z910: [192 123  93 104 120 133 143]
z383: [ 94 123 143 120 192 133 105]
z671: [120 105 192  93 123 143 133]
perm: [105 143  94 133 123 120 192]
z383
then: [105 192  93]
[123 143]
size: [ 94 123 143 120 192 133 105]
7
perm: [133 143 123  93 192 105 120]
z671

z580: [141 106 125 130 161 115 144]
z320: [115 152 111 150  71 155 147]
z762: [108 146 163 141  69 104 142]
z795: [ 90 146  78 158 134 114 163]
z496: [126 155 153 117 144  65 131]
z550: [159 117 121  88 107 146 122]
z68: [ 75 128 185 122 134 144 146]
z365: [156 115 130 121 123 165 118]
z505: [167 145  73 135 113 120 142]
z750: [123 166 115 121 118 130 156]
perm: [121 115 156 123 130 118 165]
z365
step +1: [163]
[164]

z598: [133 134 115 132 126 122 148 177 101 118 129 147 139 127 151 133 127 127]
z131: [ 98  93 130  74 146 115  77 106 143 153 184 101  92 127  92 122 123 131]
z88: [114  83 176 104 146 177  84 104 128 140 168  98 112 112 109 106 118 123]
z478: [ 85 140  98 102 159 103 145 124 117 157 161 137  65  82  62 113 117 135]
z880: [149 125 144 107 125 140  98  65 113 155 115 131 164 156 112 123 107 126]
z717: [155 123  98 131 113 107 107 115 156 125  65 112 149 125 140 165 126 144]
z310: [123  93 101 130 153 106  77 115 127 122  99  92 131 143 146  74 184  92]
z448: [152 108 114 119 110 104 104 147 140 121 124 117 167 160 172 142 137 134]
z199: [111 103  79 100 134  86 104 121 117 142 132 128  98  99  93 181 116 169]
z437: [153 106 162 161 106 172 121 115 100 108 105 120 175 131 163 156 131 140]
size: [111 103  79 100 134  86 104 121 117 142 132 128  98  99  93 181 116 169]
18
then: [156 125  65 112]
[149 125]
size: [123  93 101 130 153 106  77]
7
perm: [131  98  93 130  74 146 115  77 106 143 153 184 101  92 127  92 122 123]
z131
perm: [ 65  98 107 107 112 113 115 123 125 125 126 131 140 144 149 155 156 165]
z717
size: [114  83]
2

z142: [106 160  93  75 141 117 148 144]
z242: [106 160 115  75 141 117 148 144]
z99: [ 96 163 114  48 105  92 155 171]
z343: [138 147 134 157 130 117 116 139]
z622: [123  68 130 203 141  52  89  78]
z569: [141  68 130 203  78 122  89  52]
z96: [ 96 163 114  48  86 124 125  91]
z961: [138 147 134 157 130 112 116 139]
perm: [122 203 141  89  78 130  68  52]
z569
size: [ 96 163 114  48 105  92 155 171]
8

z828: [123 126 105 121 118 151 164  91 171 115 120  70]
z269: [135 109 164 122 126 105 100 151  77 121 112 173]
z555: [180 197 159 152 153 130 163 153 135 124 136 136]
z747: [112 123 133  97 112  92 110  87 140 111  96 106]
z360: [101 168 108 175 152 160 129 189 129 132 169 152]
z201: [ 92 111  87 105 133  97 112 112  96 140 110 123]
z771: [159 136 124 153 152 163 135 197 130 136 179 153]
perm: [153 179 136 130 197 135 163 152 153 124 136 159]
z771
then: [122 126 105]
[100 151]
then: [118 151 164]
[ 91 171]
then: [163 153 135 124]
[136 136]
then: [130 163 153 135 124]
[136 136]
perm: [106  96 111 140  87 110  92 112  97 133 123 112]
z747
size: [ 92 111  87 105 133  97 112 112]
8

z640: [132 142 164 140 137 130 125 147 111 118 111 145 144  99 125 140 124 138
 137 141 124 160 143  96 139 123 131]
z655: [144 142 134 118 127 120 128 142 116 135 149 140 126 153 100 133 118 117
 134 130 150 131 124 101 135 122 147]
z338: [125 103 112 124 139 139 125  96 144 133 149  84 121 158 116 134 118 121
 137 128 121 120  76 129 112 118 135]
z728: [118 109 121 120 107 125 136 149 161 133 113 135  98 143 118 140  95 148
 137 130 124 139 123 135 135 116 110]
z351: [126 126 110 154 120 142 159 137 121 124 118 130 137 145 133 120 142 140
 137 113 135 122 111 141 134 143 130]
z869: [159  64 134  97 121  84 132 161 154 133 196 137 179 142 142  91 118 140
 103 171  65 139 144  67 135  87 135]
z803: [159  64 134  97 121  84 132 161 154 159 196 137 179  96 142  91 118 140
 103 171  65 139 144  67 135  87 135]
z763: [142 142 160 129 136 130 124 144 114 109 120 131 131 131 118 140 118 140
 137 125 119 150 143 106 135 120 135]
z976: [135 142 159 126 137 130 126 145 111 121 120 142 133 110 122 140 118 141
 137 130 124 143 154 113 137 120 135]
z101: [134 143 158 163 127 184 102 118 145 142 135 125 119 115 120 167 118 140
 153 128 128 139 127 169 108 145 121]
step +1: [144 133 149  84]
[145 134 150  85]
perm: [135 120 137 113 154 143 124 130 137 141 118 140 122 110 133 142 120 121
 111 145 126 130 137 126 159 142 135]
z976
size: [159  64 134  97 121  84 132 161 154 133 196 137 179 142 142  91 118 140
 103 171  65 139 144  67 135  87 135]
27
size: [118 109 121 120 107 125 136 149 161 133 113 135  98 143 118 140  95]
17

z3: [127 126 124 127 135]
z300: [142 132 136 138 141]
z757: [130 140 137 105 104]
z629: [154  97 104  79  86]
z970: [ 77 128 195 130  96]
then: [130 140]
[137 105]
then: [ 97 104]
[79 86]
step +1: [130 140 137 105]
[131 141 138 106]

z79: [150 139 145 117 133 128 122 125 134 132  58  67 161 127 143 103 128]
z293: [150 139 145 117 133 128 122 125 137 132 116 113 104 147 126 155 143]
z665: [150 107 145 117 133 128 122 125 134 132  58  67 138 142 122  84 132]
z159: [146 125 106 125 198 129  88  95 147 127 135 122 106 118 114  93 110]
z66: [125 143 132 117 134 127  67 150 145 161 102 122  58 128 128 133 139]
z625: [145  58 122 139 133 128 150 134 143 125 132 146 132 117 122 138  67]
z267: [150 139 145 117 133 128 122 125 134 132  58  67 138 142 122 146 132]
find: [145  58 122 139 133 128 150 134 143 125 132 146 132 117 122 138  67]
z625
step -1: [145 117]
[144 116]
perm: [132 146 122 142 138  67  58 132 134 125 122 128 133 117 145 139 150]
z267
size: [150 139 145 117 133 128 122 125 137 132 116 113 104 147 126 155 143]
17
step +1: [161 102]
[162 103]
perm: [139 145 117 133 128 122 125 134 132  58  67 161 127 143 103 128 150]
z79

z539: [102  95 119 136 178 174]
z586: [157 155 127 120  82 100]
z705: [104  87 104 135 158 138]
z292: [201 168 119 136 160 164]
size: [157 155 127 120]
4
step +1: [104 135 158]
[105 136 159]
perm: [ 95 102 119 136 174 178]
z539
find: [201 168 119 136 160 164]
z292

